Nearest point in the smallest flat space through zero that holds the last named rows:
Pilo (4 x 20):
[[-27.3 -14.0 -26.3  -4.5 -22.1 -24.5  41.2   4.1  45.0 -28.3   8.9   5.1
   31.2 -30.6  -8.5  -6.0 -10.9  17.9   9.0  -8.0]
 [ -9.1   5.9 -11.1  -8.3  -8.3  -4.6  40.9   0.9  15.3 -11.9  23.4   0.0
   30.2 -11.1   4.3  -6.3  -3.5   9.8  19.0 -14.9]
 [-22.9   9.9 -11.3 -11.1  -8.3 -18.0  48.0  31.5  34.9 -10.3  38.2  11.2
   37.4 -31.0  19.6 -13.9  -8.7   7.6  35.6 -12.9]
 [ -7.0  17.5  -7.6  -2.5  27.0   0.4  50.5  61.2   2.8   7.7  40.3  38.7
   18.9 -21.7  34.2   5.1  -6.7 -11.4  39.3 -35.2]]
New rows:
[  3.3 -18.2 -38.8  -8.0  15.2 -25.7  23.7  47.5   1.1 -18.3 -14.8  45.4
  12.4 -36.3 -14.1   1.1  -6.3   6.5  18.1 -31.8] : [-16.0 -17.3 -27.7   9.5  13.5 -12.2  35.1  39.2  19.4 -13.6  -2.1  39.5
   3.3 -27.1   0.2  18.0 -11.6  -2.0   3.2 -27.1]
[-28.6  -3.5 -16.3  -0.7 -16.8 -39.5   6.2  11.2  33.4 -13.4  22.1  28.7
  15.7 -17.0 -17.0 -12.7 -26.5  34.2  32.9   8.5] : [-26.4  -7.7 -13.0  -4.5 -17.9 -26.1  18.4  17.8  42.4 -15.7  10.1   5.0
  19.8 -30.8   2.3 -11.5  -9.4  10.2  12.0   5.0]
[  9.1   5.3   3.6 -25.2 -16.8 -35.4 -31.5  12.0 -31.9  27.8 -16.4   3.8
   2.6  -2.9  -5.5   5.3  -2.4  12.5   9.3  12.7] : [  0.6   2.9  11.5   0.0  -0.5  -2.4 -24.3   4.6  -0.8   9.0  -3.4  -4.7
 -10.9   1.3   5.0  -5.7   1.7  -4.6  -1.7  15.3]

moda (2 x 20):
[[ 32.1  24.1  10.3  11.8  -5.2  14.2 -42.6 -18.4  19.3 -18.2  25.5  37.8
   62.7  -3.9   9.4  34.0 -18.0  -7.8 -20.7 -15.7]
 [ 34.9 -14.4  -7.1   6.9  -1.3  -7.7  17.2   6.8  -2.4  -0.9   0.9 -30.2
   -2.5   8.8  -0.2 -19.5   5.2  -4.1 -59.5  -0.5]]
New rows:
[ 13.2 -20.7 -22.0 -14.3  -9.5  -6.9 -20.3  26.8  -8.6  -4.7 -23.3  -4.2
 -21.2 -27.0  15.8 -23.3   7.8   0.5 -51.7   3.3] : [ 17.5 -11.1  -5.3   2.9  -0.2  -6.1  14.7   6.0  -3.4   1.3  -2.1 -22.0
  -8.0   5.7  -1.1 -15.2   5.0  -1.6 -33.4   1.3]
[-11.3  -9.6 -49.2  32.0  23.3 -20.3  13.9  -4.2 -37.4 -10.9 -29.4  -1.0
  10.4  12.3  -1.8   2.1  27.8   4.0 -46.0  40.0] : [ 12.8 -10.9  -5.1   1.7   0.1  -6.0  15.1   6.2  -4.1   2.3  -3.4 -21.0
 -10.7   5.0  -1.5 -15.0   5.3  -0.9 -27.0   2.1]
[ -9.7  19.6   7.9   0.8  -4.3 -20.1 -18.3  22.6  -2.5  20.8  -8.0  17.7
   5.2 -22.8  -6.3  -5.9 -19.3  23.2  76.6  25.1] : [-36.9   9.1   4.7  -8.2   2.0   4.7  -8.6  -3.1  -1.0   3.8  -5.0  21.2
  -8.0  -7.3  -1.4  12.1  -1.8   5.0  57.4   3.0]

gos (4 x 20):
[[  7.0 -17.1 -11.3 -27.8 -46.4 -16.2  10.7 -41.8  10.3  13.1  33.4  31.4
   10.4  -2.5 -12.7  10.9 -39.6   0.3  11.4  15.5]
 [ 10.3  -2.3  -5.6 -15.6 -40.6 -21.1   8.0 -23.8  12.3   1.9  14.2   5.7
   14.7  -1.5  -8.7   4.2 -32.2  -3.7  11.2  19.6]
 [  4.1   3.6 -10.5 -13.5 -44.1 -20.7   7.9 -22.7  15.4   2.8  15.0  -1.0
    5.3  -1.2  -5.6   3.0 -44.7  -1.8  18.3  23.1]
 [ 30.4 -11.0  -0.5 -13.3 -44.3 -20.1  16.8 -36.4   6.0  -8.4  14.1  15.4
   36.0  -1.6 -10.5   3.3 -20.7 -13.5  -0.7  14.5]]
New rows:
[-25.3  46.5   3.2  10.7 -13.9 -36.1   0.8  -3.3  27.4   8.6  14.5  30.1
  14.3   4.2   1.6  27.5   2.3  43.7 -25.9 -16.5] : [ -7.8  -4.0   2.4 -16.3  -5.6 -12.6  -8.3   3.3   7.0  13.4   5.2   6.4
   0.8  -1.4  -9.6   6.4  -0.2   7.3   4.3   7.8]
[  8.0  -2.5  -0.2  16.3 -19.7 -18.9   5.6  -1.0  -1.6  -0.7  28.6   7.3
  15.6  23.1 -30.1 -27.3   9.0   7.7 -44.0 -44.3] : [ 15.1 -11.4   4.8  -1.7  -0.9   1.7   6.0 -11.5  -6.2  -4.9   2.9  14.4
  17.3  -0.4  -3.4   1.3  13.0  -6.3 -11.4  -6.2]
[ 29.4  27.4  -6.8  23.7  14.7 -33.9  19.1 -11.1 -12.0  -7.2  -4.5 -30.8
  12.5  15.5 -22.0   9.1   4.8 -17.2  -9.4 -17.2] : [ 19.9   8.7   5.9  14.2  -4.5  -4.3   7.6   1.7  -1.6 -20.2 -15.5 -17.8
  19.6   0.9   3.8  -7.7   6.0 -12.7  -6.1   2.4]

kegim (3 x 20):
[[ 18.2  12.7  39.2   3.7   1.2 -30.1  20.8  24.5  10.9 -14.0  16.1 -10.4
    6.6 -11.8  14.3   6.8 -33.5   1.1  -0.4 -14.4]
 [ 24.1  -2.0  54.7 -22.5  33.4   3.1   9.4 -29.5  21.7  17.6 -45.5 -21.2
   12.4  26.8  -7.3  16.8  13.5 -30.0   0.4 -31.2]
 [ 28.1  21.2   8.9   1.6  -6.1  13.1  -4.8   8.2   2.6  41.1  -5.1  -5.5
   -2.0  16.7  11.2  28.8 -13.7   1.6  26.9  21.9]]
New rows:
[ 11.9  18.2 -49.1  -0.6 -37.7  15.6 -18.0  -9.7 -19.4  36.6   9.4   5.5
  -7.0  23.1  14.0   9.9   6.0   3.7   4.6  45.6] : [  1.7  10.5 -40.9   8.5 -20.1  29.0 -21.4   3.7 -14.0  36.1   4.7  11.0
 -11.2  10.3   3.3  12.7   4.3  13.3  22.7  40.9]
[ 16.4  34.5  33.4  36.0 -44.3 -24.1  10.0  24.1  19.5 -47.1  -3.3  32.4
  -3.5  -8.4   5.6 -18.9 -18.9   5.0   6.4   0.5] : [  5.4   8.9  15.3   9.1  -7.8 -26.1  14.4  27.1   2.4 -19.7  26.0  -1.9
   2.0 -18.4  12.5  -1.8 -29.4   9.1  -2.8  -4.7]
[-21.5  -6.3   7.9  -0.7  27.9  11.3  -9.4 -48.4  41.5 -15.0 -29.9  -5.3
  20.7  42.7 -19.6  -3.3  22.8 -24.1 -22.8 -18.2] : [ -7.8 -19.5  13.4 -18.5  26.1  10.4  -1.4 -37.7   8.2  -2.9 -37.3  -6.5
   6.4  15.7 -18.5  -7.4  34.1 -22.5 -14.2 -26.5]

riviv (2 x 20):
[[ 50.4  43.3  32.4  14.2   9.9 -30.0 -11.2 -34.2 -10.9 -11.4  15.6  10.0
    2.1  19.7  18.1  43.2   6.1 -32.1 -11.6   0.6]
 [ 37.3  23.4  32.2   5.8   5.7   2.9   8.4 -18.5 -18.7  -5.7   1.8   6.1
   -6.5  10.2  17.5  21.1   9.7 -12.0  11.9   4.6]]
New rows:
[ 26.7 -30.0  19.2   6.4  11.8  54.9  -3.8  37.8 -27.9   2.8   2.7 -20.5
 -10.5  10.1   2.9 -23.7   0.0 -14.3  28.8   6.2] : [  5.0  -8.7  15.6  -5.7  -1.5  34.8  24.0   6.9 -17.1   3.0 -13.1  -1.0
 -11.9  -4.6   8.0 -12.1   8.4  14.5  29.7   6.3]
[-54.7 -15.1  -5.0  -4.1  -3.1 -15.4 -10.5  36.3  21.2 -12.4 -13.1  -6.9
  -9.1   2.0  -8.9 -25.1  11.6  17.4 -48.8 -24.3] : [-36.8 -20.8 -33.9  -4.5  -5.2  -9.5 -12.7  16.4  21.2   4.9   0.8  -5.7
   8.5  -8.9 -18.3 -17.9 -10.9   8.7 -17.1  -5.6]

rekip (5 x 20):
[[ 17.6 -66.9 -16.6  15.7  -1.5   9.5  -2.5 -13.0  15.2  30.6 -18.3 -27.6
    3.1   1.1 -15.2  21.8 -26.7 -20.6 -12.1  34.9]
 [ 45.1  11.3 -35.1   6.3   3.8   5.5 -12.5  17.4 -59.4  33.1  21.2 -27.1
   24.7 -11.8 -25.6  49.4  -7.5  11.3   0.1 -31.7]
 [ -8.6  60.8  63.6  17.6  18.4 -12.2  37.9   2.2   8.4 -24.8 -31.6  33.4
   15.4   9.1 -11.2 -53.6 -13.2  19.7  -7.8   4.3]
 [ -7.5   2.7  26.8  -4.5  13.7 -12.7  19.1 -14.6  32.9   0.2 -13.4  -3.6
   -4.7 -10.4  24.4 -16.2 -19.4 -12.6   6.7  10.2]
 [ -3.3 -25.6  -4.9  17.9 -13.6 -16.0  25.6  -9.8   0.2  19.8 -24.6 -17.0
    0.8   0.0  18.7   6.2 -21.4 -40.6  16.0  14.2]]
New rows:
[ 43.0 -33.8   7.4  28.3  -2.5   7.0  -6.5  -4.3   8.1  12.9  28.2   9.7
 -16.6  -1.8   2.8  39.9   7.5   5.2 -21.3 -30.4] : [ 16.6 -17.2 -16.7  -5.4   5.5   9.8 -16.6   0.5  -3.5  13.1  12.2 -14.4
   2.3  -6.4 -10.1  21.4  -2.7   6.3  -6.9  -1.3]
[ 10.4 -21.9 -38.5 -22.1 -28.5  27.3  -2.9  -0.3 -16.0   7.1 -17.1  -3.4
  28.2   1.6  -3.9  26.4  -7.4   4.0 -34.9   0.8] : [ 12.5 -26.4 -24.7   7.3  -8.6  11.4 -14.1   4.5 -16.0  12.5   3.7  -9.7
   4.1   5.4 -20.0  20.7   2.2   0.3  -8.0   4.8]
